Below is a small trained network, with its code and all its weights. Each question gives an input and a target symbol and asks what happens when units are switched off, that is, made to give their printed mean instead of their output.

import numpy as np


def w(rows, s, z=0):
    codes = np.array(rows[::2]) - 128.0
    scale = np.full(codes.shape[1], s)
    scale[-1] = z or s
    return codes * scale


def norm(h):
    return h / np.sqrt((h * h).mean(-1, keepdims=True) + 1e-5)


def f(y):
    return y / 2 * (1 + np.tanh(0.7978845608 * (y + 0.044715 * y**3)))


def softmax(a):
    e = np.exp(a - a.max(-1, keepdims=True))
    return e / e.sum(-1, keepdims=True)


def log_softmax(a):
    a = a - a.max(-1, keepdims=True)
    return a - np.log(np.exp(a).sum(-1, keepdims=True))


def net(x, mask):
    ids = ['βγεζητω'.index(c) for c in x.split()]
    T = len(ids)
    res = E[ids] + P[:T]
    u = 0
    for l in range(3):
        r = norm(res)
        for j in range(3):
            rows = slice(2 * j, 2 * j + 2)
            q, k, v = (r @ M[l][rows].T for M in (Q, K, V))
            z = softmax(np.where(np.tri(T) > 0, q @ k.T / 2**0.5, -1e9)) @ v
            o = O[l][rows]
            res = res + np.where(mask[u + j], z, o[:, -1]) @ o[:, :-1]
        u += 3
        y = f(norm(res) @ A[l][:, :-1].T + A[l][:, -1])
        res = res + np.where(mask[u : u + 8], y, B[l][:, -1]) @ B[l][:, :-1]
        u += 8
    return log_softmax(norm(res)[-1] @ U[:, :-1].T + U[:, -1])


Q, K, V, O, A, B = {}, {}, {}, {}, {}, {}
E = w([
[91,67,203,73,182],'β',
[131,134,216,78,164],'γ',
[139,110,149,47,127],'ε',
[115,29,102,61,216],'ζ',
[129,129,155,10,205],'η',
[147,22,162,136,111],'τ',
[120,26,172,115,195],'ω',
],0.012)
P = w([
[106,177,72,169,113],'0',
[46,45,198,59,99],'1',
[175,75,45,106,155],'2',
[167,148,184,139,238],'3',
[84,79,226,54,64],'4',
[183,78,36,116,140],'5',
[162,148,180,143,247],'6',
[112,157,220,122,38],'7',
[193,89,30,103,136],'8',
],0.014)
Q[0] = w([
[147,58,111,154,41],'0.h0',
[150,125,85,90,7],'0.h0',
[93,128,200,80,111],'0.h1',
[56,143,149,154,108],'0.h1',
[77,188,166,121,98],'0.h2',
[128,118,63,112,98],'0.h2',
],0.015)
K[0] = w([
[128,50,68,184,25],'0.h0',
[182,124,100,76,8],'0.h0',
[199,116,173,174,146],'0.h1',
[178,143,201,120,91],'0.h1',
[168,115,188,69,96],'0.h2',
[57,177,79,165,88],'0.h2',
],0.014)
V[0] = w([
[83,51,219,77,79],'0.h0',
[101,156,112,137,205],'0.h0',
[96,214,183,169,82],'0.h1',
[189,53,220,170,166],'0.h1',
[254,114,70,206,96],'0.h2',
[105,176,166,176,98],'0.h2',
],0.008)
O[0] = w([
[84,55,177,108,156,196],'0.h0',
[251,103,88,123,38,176],'0.h0',
[50,196,161,111,107,8],'0.h1',
[42,81,149,149,90,177],'0.h1',
[254,192,106,149,89,2],'0.h2',
[64,109,67,121,70,58],'0.h2',
],0.0082,0.0067)
A[0] = w([
[109,100,157,2,149,110],'0.n0',
[128,169,84,35,106,57],'0.n1',
[147,202,180,121,172,2],'0.n2',
[114,70,68,50,177,160],'0.n3',
[141,117,243,100,109,73],'0.n4',
[69,80,136,122,68,223],'0.n5',
[189,91,120,56,92,35],'0.n6',
[191,99,93,61,81,88],'0.n7',
],0.0091,0.0045)
B[0] = w([
[37,86,80,131,143,234],'0.n0',
[158,116,144,150,60,122],'0.n1',
[83,171,123,95,72,117],'0.n2',
[124,79,120,100,175,254],'0.n3',
[81,133,129,107,21,174],'0.n4',
[84,90,174,61,115,198],'0.n5',
[89,109,98,254,122,148],'0.n6',
[69,82,131,214,112,153],'0.n7',
],0.0087,0.0086)
Q[1] = w([
[191,223,90,142,90],'1.h0',
[98,151,130,179,200],'1.h0',
[135,88,9,186,133],'1.h1',
[84,76,123,173,22],'1.h1',
[88,98,119,228,188],'1.h2',
[106,168,198,109,118],'1.h2',
],0.013)
K[1] = w([
[221,166,137,87,101],'1.h0',
[108,173,46,115,243],'1.h0',
[146,254,5,181,98],'1.h1',
[172,109,177,153,14],'1.h1',
[130,149,18,74,191],'1.h2',
[109,41,105,172,172],'1.h2',
],0.0088)
V[1] = w([
[174,125,151,61,103],'1.h0',
[110,137,156,104,139],'1.h0',
[95,2,207,218,165],'1.h1',
[108,123,113,161,30],'1.h1',
[208,153,84,110,137],'1.h2',
[119,120,111,173,73],'1.h2',
],0.01)
O[1] = w([
[139,200,79,204,128,129],'1.h0',
[191,102,158,158,116,154],'1.h0',
[56,233,105,254,111,254],'1.h1',
[124,13,237,169,154,64],'1.h1',
[120,144,214,102,195,120],'1.h2',
[219,44,53,115,144,85],'1.h2',
],0.0072,0.0088)
A[1] = w([
[192,132,210,152,162,127],'1.n0',
[141,7,145,113,87,149],'1.n1',
[90,122,51,160,207,101],'1.n2',
[194,105,164,78,104,3],'1.n3',
[204,104,161,90,64,85],'1.n4',
[99,165,190,137,152,53],'1.n5',
[94,212,156,154,140,218],'1.n6',
[239,144,79,138,133,124],'1.n7',
],0.012,0.0071)
B[1] = w([
[117,85,92,210,112,143],'1.n0',
[128,221,118,139,59,252],'1.n1',
[118,169,175,120,169,254],'1.n2',
[95,125,246,44,184,119],'1.n3',
[126,32,153,124,137,119],'1.n4',
[75,85,178,125,126,135],'1.n5',
[100,140,101,94,55,210],'1.n6',
[129,66,137,71,162,156],'1.n7',
],0.013,0.0069)
Q[2] = w([
[137,91,131,81,180],'2.h0',
[180,98,117,146,129],'2.h0',
[46,115,122,109,149],'2.h1',
[117,128,113,187,70],'2.h1',
[128,116,252,163,136],'2.h2',
[122,166,85,88,123],'2.h2',
],0.02)
K[2] = w([
[120,97,127,71,223],'2.h0',
[220,118,107,139,110],'2.h0',
[67,154,149,50,114],'2.h1',
[91,119,87,176,47],'2.h1',
[108,116,253,196,98],'2.h2',
[145,220,81,46,141],'2.h2',
],0.016)
V[2] = w([
[108,228,149,142,96],'2.h0',
[108,70,235,202,140],'2.h0',
[189,105,88,208,130],'2.h1',
[59,156,167,189,15],'2.h1',
[216,131,89,54,197],'2.h2',
[233,141,254,174,25],'2.h2',
],0.0082)
O[2] = w([
[179,54,101,162,140,124],'2.h0',
[255,139,83,59,141,143],'2.h0',
[178,85,56,44,188,35],'2.h1',
[140,61,67,146,79,164],'2.h1',
[145,192,66,175,9,90],'2.h2',
[77,128,15,123,175,1],'2.h2',
],0.0089,0.0085)
A[2] = w([
[108,152,159,130,118,196],'2.n0',
[141,69,138,110,171,78],'2.n1',
[111,123,78,143,50,151],'2.n2',
[125,149,130,115,189,43],'2.n3',
[180,161,126,128,169,62],'2.n4',
[159,170,179,194,113,94],'2.n5',
[254,83,66,146,120,3],'2.n6',
[98,150,160,121,116,196],'2.n7',
],0.02,0.0055)
B[2] = w([
[162,118,91,120,130,233],'2.n0',
[124,171,80,112,48,151],'2.n1',
[187,154,180,214,8,186],'2.n2',
[164,164,147,191,95,149],'2.n3',
[79,99,232,147,121,151],'2.n4',
[94,108,30,138,137,182],'2.n5',
[161,61,53,103,91,154],'2.n6',
[138,133,75,96,72,252],'2.n7',
],0.013,0.011)
U = w([
[23,98,159,60,123,97],'β',
[157,147,172,194,16,45],'γ',
[209,145,173,12,147,159],'ε',
[160,191,185,160,196,252],'ζ',
[117,250,57,85,129,98],'η',
[229,53,86,88,141,184],'τ',
[93,106,88,223,194,117],'ω',
],0.011,0.0044)

Each question gives the input, a string of symbols that net reads in full, and the target symbol t.
The units are the heads (2 rows each of Q, K, V and O) and the neurons (one row each of A and B). Each row of codes is followed by its name. A weight is (code - 128) times the scale printed after its matrix; where a second scale follows, it is the last column's (O, A, B and U).
mask holds one flag per unit, layer by layer, with each layer's heads first. A switched-off unit (its flag False) gives its mean, the last column of its rows in O or B, instead of its output. The means were averaged over made-up inputs and are rounded, as every weight is.
A unit's drop is (log p(t) with every unit on - log p(t) with that unit switched off) / (log p(t) with every unit on - log p(t) with every unit switched off).
The circuit of an input: a set's keep is (log p(t) with only the set's units on - log p(t) with every unit switched off) / (log p(t) with every unit on - log p(t) with every unit switched off). Starting from the 12 units with the biggest drops (on a tie, the unit counted first), units are removed one at a time, each time the one whose removal leaves the highest keep (on an exact tie, the one counted first), for as long as the keep stays at least 0.8.
units of the circuit, in order: the units of the circuit, biggest drop first
unit that matters most: the unit with the biggest drop
k most important neurons: the k neurons with the biggest drops, biggest first
heads that matter: for each layer, one digit per head in row order, 1 if its drop is at least 0.15 and else 0, layers parted by /
input γ ω γ γ τ ζ, target γ: units of the circuit, in order => 1.n1, 2.n2
input β ε η, target β: unit that matters most => 0.h2
input η β ω, target η: 2 most important neurons => 1.n1, 2.n5
input ω τ ε η η τ β, target β: 4 most important neurons => 2.n2, 1.n1, 1.n6, 1.n5
input ζ η τ, target ζ: heads that matter => 011 / 000 / 010
input ω ε η η η ε ω, target ω: heads that matter => 000 / 000 / 000
input τ τ ω ε η ε, target τ: heads that matter => 001 / 010 / 010
input ε γ η γ γ ε, target ε: units of the circuit, in order => 0.h1, 1.h1, 0.h0, 2.h1
input ε γ β τ β γ η ε η, target ε: units of the circuit, in order => 0.h1, 1.h1, 2.h1, 0.h0
input τ γ η η ζ ω, target τ: heads that matter => 001 / 010 / 000
input γ ε ζ η τ, target β: heads that matter => 100 / 000 / 001
input β β τ β η τ τ β ζ, target β: units of the circuit, in order => 0.h2, 2.h2, 2.n2
input τ η η ζ τ ω γ ε, target β: heads that matter => 111 / 000 / 001
input τ η η, target τ: 3 most important neurons => 0.n3, 0.n7, 1.n6
input ζ γ η γ γ η η γ ω, target ζ: unit that matters most => 2.h1
input η γ η γ γ ω τ ζ ε, target η: heads that matter => 110 / 010 / 011
input ω γ γ ζ, target ζ: heads that matter => 000 / 000 / 000
input τ η γ, target τ: heads that matter => 001 / 010 / 010
input β γ η ω ζ γ ω, target ω: heads that matter => 000 / 010 / 000
input τ γ ζ η η η τ τ ω, target τ: unit that matters most => 0.h2
input ζ η τ γ ζ γ, target ζ: heads that matter => 010 / 000 / 000
input β ω γ η ω ε, target β: heads that matter => 001 / 000 / 000
input η ω γ τ τ τ η ζ, target β: heads that matter => 110 / 010 / 001
input β τ η, target β: 2 most important neurons => 2.n2, 1.n2
input ε ω γ γ η ω η ζ γ, target ε: heads that matter => 010 / 010 / 000
input η η ω ζ γ τ, target η: heads that matter => 111 / 010 / 011
input ω η ζ γ η ζ, target ω: unit that matters most => 1.n2
input ω γ η ε, target η: 2 most important neurons => 1.n2, 0.n5
input β ω ω η γ β, target β: 2 most important neurons => 1.n2, 2.n2
input η γ ζ η γ β τ ζ η, target η: 2 most important neurons => 0.n7, 0.n4
